Below are the code and all the weights of a small trained network. Each question names an input and a class and asks about switching units off, where a switched-off unit gives its printed mean instead of its output.

import numpy as np


def w(rows, s, z=0):
    codes = np.array(rows[::2]) - 128.0
    scale = np.full(codes.shape[1], s)
    scale[-1] = z or s
    return codes * scale


def f(y):
    return np.maximum(y, 0)


def log_softmax(a):
    a = a - a.max(-1, keepdims=True)
    return a - np.log(np.exp(a).sum(-1, keepdims=True))


def net(x, mask):
    res = np.array(x, float).reshape(1, 6) / 4 @ E
    y = f(res @ A[0][:, :-1].T + A[0][:, -1])
    res = res + np.where(mask, y, B[0][:, -1]) @ B[0][:, :-1]
    return log_softmax(res[-1] @ U[:, :-1].T + U[:, -1])


A, B = {}, {}
E = w([
[106,163,225,175,206,155,95,154,184,129],'x0',
[126,98,136,152,139,202,156,108,88,10],'x1',
[7,70,120,98,146,185,128,86,164,159],'x2',
[97,187,103,189,102,197,49,143,53,165],'x3',
[139,126,111,175,75,112,54,76,214,86],'x4',
[176,81,153,39,98,194,64,163,148,114],'x5',
],0.011)
A[0] = w([
[167,88,113,160,152,167,165,86,74,11,88],'N1',
[104,133,128,95,117,105,112,150,177,218,67],'N2',
[157,124,150,57,160,102,169,91,179,116,48],'N3',
[118,164,134,124,115,190,85,117,98,147,58],'N4',
[142,101,153,49,115,166,77,160,138,144,96],'N5',
[166,140,98,171,40,139,89,70,208,114,98],'N6',
[95,177,97,253,133,51,229,90,116,138,189],'N7',
[145,111,132,83,79,112,142,99,66,136,98],'N8',
[159,87,144,115,135,74,146,147,170,154,119],'N9',
[118,160,137,135,101,150,98,139,87,164,21],'N10',
[108,158,91,57,134,139,162,166,54,152,87],'N11',
[209,84,161,106,83,162,100,178,124,130,119],'N12',
[164,107,151,77,94,151,87,187,157,137,152],'N13',
[94,174,101,160,129,202,82,151,92,167,73],'N14',
[164,141,184,151,145,139,129,133,144,143,94],'N15',
[139,114,196,149,195,122,137,138,161,102,44],'N16',
[137,173,133,126,111,37,117,125,144,205,157],'N17',
[127,77,164,110,111,88,188,135,202,127,75],'N18',
[87,77,65,100,98,152,141,83,114,159,137],'N19',
[133,116,148,135,137,160,145,118,98,102,157],'N20',
[89,117,143,119,90,113,68,69,164,113,62],'N21',
[129,174,254,181,201,170,93,188,175,128,75],'N22',
[145,143,123,152,120,106,102,68,155,103,70],'N23',
[146,135,147,84,143,116,173,111,164,121,21],'N24',
[187,140,115,167,124,162,166,164,118,57,116],'N25',
[135,66,138,130,157,92,180,76,147,137,83],'N26',
[98,107,180,112,156,171,159,32,108,69,126],'N27',
[198,121,88,110,27,93,153,113,65,118,83],'N28',
[117,133,165,76,157,151,191,208,59,138,83],'N29',
[164,92,136,144,206,164,172,170,95,175,70],'N30',
[248,215,166,113,96,94,123,150,102,108,58],'N31',
[126,103,147,158,65,101,64,97,175,104,107],'N32',
[147,176,78,147,127,180,22,107,79,156,60],'N33',
[175,116,185,54,128,122,165,104,182,117,54],'N34',
[140,100,20,125,64,138,160,115,123,134,94],'N35',
[72,144,169,147,73,163,82,129,70,208,67],'N36',
[190,123,107,112,104,99,122,165,171,243,10],'N37',
[130,119,176,79,167,141,166,148,63,207,104],'N38',
[131,80,168,158,109,128,130,141,92,66,77],'N39',
[74,121,164,71,151,166,94,78,138,146,98],'N40',
[149,139,99,133,151,90,108,135,141,191,72],'N41',
[184,95,162,104,64,192,113,159,141,142,1],'N42',
[147,158,125,88,116,93,120,129,166,215,41],'N43',
[223,191,152,145,89,82,121,183,106,92,27],'N44',
],0.0099,0.0032)
B[0] = w([
[146,163,27,120,157,195,49,163,108,117,217],'N1',
[114,96,86,79,167,219,85,118,123,138,192],'N2',
[168,204,117,132,75,131,173,171,121,159,189],'N3',
[154,156,99,148,73,137,158,180,142,137,169],'N4',
[89,58,129,227,140,115,190,163,100,103,191],'N5',
[170,149,153,117,201,95,170,38,122,85,209],'N6',
[107,3,91,224,131,120,198,194,108,136,248],'N7',
[116,150,138,129,161,64,88,125,159,138,173],'N8',
[158,159,107,112,84,161,128,117,130,166,184],'N9',
[162,161,93,145,79,126,134,117,129,123,160],'N10',
[163,157,114,124,164,90,126,75,168,104,186],'N11',
[77,48,111,222,141,90,167,164,100,107,197],'N12',
[83,76,103,208,120,118,164,140,109,99,195],'N13',
[150,197,107,138,61,104,151,119,146,129,195],'N14',
[100,139,122,114,157,89,97,148,163,138,162],'N15',
[140,161,90,138,123,76,98,161,155,166,185],'N16',
[114,100,85,132,147,183,103,131,132,113,212],'N17',
[167,195,116,117,53,144,151,127,129,135,197],'N18',
[65,116,164,79,113,90,115,130,218,181,195],'N19',
[138,121,96,113,144,148,116,127,131,144,165],'N20',
[126,123,141,96,153,116,159,72,134,98,178],'N21',
[145,126,101,63,153,14,34,202,183,161,238],'N22',
[174,129,134,122,197,106,176,86,90,63,166],'N23',
[166,205,103,116,85,115,146,137,107,134,163],'N24',
[76,97,115,71,109,222,98,134,157,150,186],'N25',
[156,185,131,160,47,137,170,173,127,137,180],'N26',
[119,131,93,82,124,203,97,151,160,174,201],'N27',
[127,129,142,100,147,70,81,186,216,175,215],'N28',
[189,118,152,126,188,130,146,40,130,80,193],'N29',
[177,125,165,104,144,95,147,75,145,90,172],'N30',
[46,154,237,115,114,182,172,95,201,191,217],'N31',
[160,127,169,101,185,131,154,34,95,58,193],'N32',
[188,166,112,138,53,112,178,123,126,120,199],'N33',
[148,165,113,192,58,126,155,153,138,128,194],'N34',
[93,157,157,66,152,28,21,191,145,129,198],'N35',
[143,158,118,108,42,138,163,106,107,120,191],'N36',
[143,108,41,104,173,212,63,164,72,116,200],'N37',
[158,139,154,99,195,120,187,64,153,68,193],'N38',
[122,137,65,123,139,173,113,128,132,92,169],'N39',
[72,132,174,126,134,125,170,128,197,160,186],'N40',
[141,99,101,112,162,188,100,142,100,107,172],'N41',
[118,67,69,182,164,78,194,192,97,89,177],'N42',
[136,126,41,115,147,196,89,128,112,134,190],'N43',
[82,151,218,99,107,183,158,89,173,186,208],'N44',
],0.007,0.015)
U = w([
[214,191,106,138,8,120,157,152,107,129,84],'0',
[131,138,132,97,150,13,45,186,156,148,124],'1',
[138,124,81,108,153,248,73,148,100,119,97],'2',
[201,133,157,118,193,94,172,40,113,77,147],'3',
[92,59,118,209,123,101,187,187,97,120,121],'4',
[24,142,195,103,102,185,156,105,172,181,253],'5',
[148,118,134,130,115,112,110,145,110,144,219],'6',
[121,129,181,116,119,103,142,131,50,129,54],'7',
],0.011,0.0034)

Each question gives the input, the list of numbers given to net, and the class t.
The units are the neurons (one row each of A and B). Each row of codes is followed by its name. A weight is (code - 128) times the scale printed after its matrix; where a second scale follows, it is the last column's (A, B and U).
mask holds one flag per neuron, in row order. A switched-off neuron (its flag False) gives its mean, the last column of its row in B, instead of its output. The means were averaged over made-up inputs and are rounded, as every weight is.
A unit's drop is (log p(t) with every unit on - log p(t) with that unit switched off) / (log p(t) with every unit on - log p(t) with every unit switched off).
The circuit of an input: a set's keep is (log p(t) with only the set's units on - log p(t) with every unit switched off) / (log p(t) with every unit on - log p(t) with every unit switched off). Starting from the 12 units with the biggest drops (on a tie, the unit counted first), units are removed one at a time, each time the one whose removal leaves the highest keep (on an exact tie, the one counted first), for as long as the keep stays at least 0.8.
units of the circuit, in order: the units of the circuit, biggest drop first
most important unit: the unit with the biggest drop
top k neurons: the k neurons with the biggest drops, biggest first
drop when u is switched off: that unit's drop, to one decimal
input [7,-5,5,-6,-8,1], class 3: most important unit => N38
input [-5,0,-8,-1,6,-5], class 5: units of the circuit, in order => (N31; N44)
input [-7,3,7,-6,-7,-2], class 1: top 3 neurons => (N35; N19; N31)
input [6,-3,-7,-1,7,5], class 3: top 3 neurons => (N6; N32; N23)
input [2,1,4,5,1,-6], class 4: top 2 neurons => (N7; N18)
input [-4,-5,-6,-2,0,8], class 4: top 2 neurons => (N12; N42)
input [-4,-4,-4,-6,5,7], class 4: top 2 neurons => (N12; N13)
input [0,-8,4,-7,3,1], class 2: top 2 neurons => (N2; N37)
input [-1,1,2,-5,5,-1], class 0: top 2 neurons => (N26; N18)
input [-2,-4,0,0,-3,1], class 2: units of the circuit, in order => (N22; N37)
input [-5,-4,-6,7,-7,8], class 4: top 3 neurons => (N12; N5; N42)
input [-3,4,-1,1,-2,-3], class 2: top 3 neurons => (N22; N1; N12)
input [-5,8,-1,0,6,-8], class 2: top 2 neurons => (N1; N25)
input [4,-2,-6,-2,-1,1], class 5: units of the circuit, in order => (N31)
input [-2,6,-6,-2,5,-7], class 4: top 2 neurons => (N7; N37)
input [-7,-1,2,-1,-8,-7], class 3: top 4 neurons => (N29; N38; N22; N11)
input [-4,-4,-1,-8,8,2], class 0: top 3 neurons => (N18; N3; N34)
input [3,7,-8,4,3,5], class 5: top 3 neurons => (N31; N44; N37)
input [-6,3,-3,4,8,5], class 3: top 2 neurons => (N6; N32)
input [8,-1,2,0,-5,4], class 1: units of the circuit, in order => (N22)
input [5,-8,-6,-1,6,-1], class 2: drop when N37 is switched off => 0.1
input [0,-4,-7,-3,1,6], class 5: drop when N31 is switched off => 0.9
input [7,6,4,-5,-5,8], class 4: drop when N35 is switched off => 0.2
input [-8,5,2,6,-2,-5], class 1: drop when N35 is switched off => 0.4
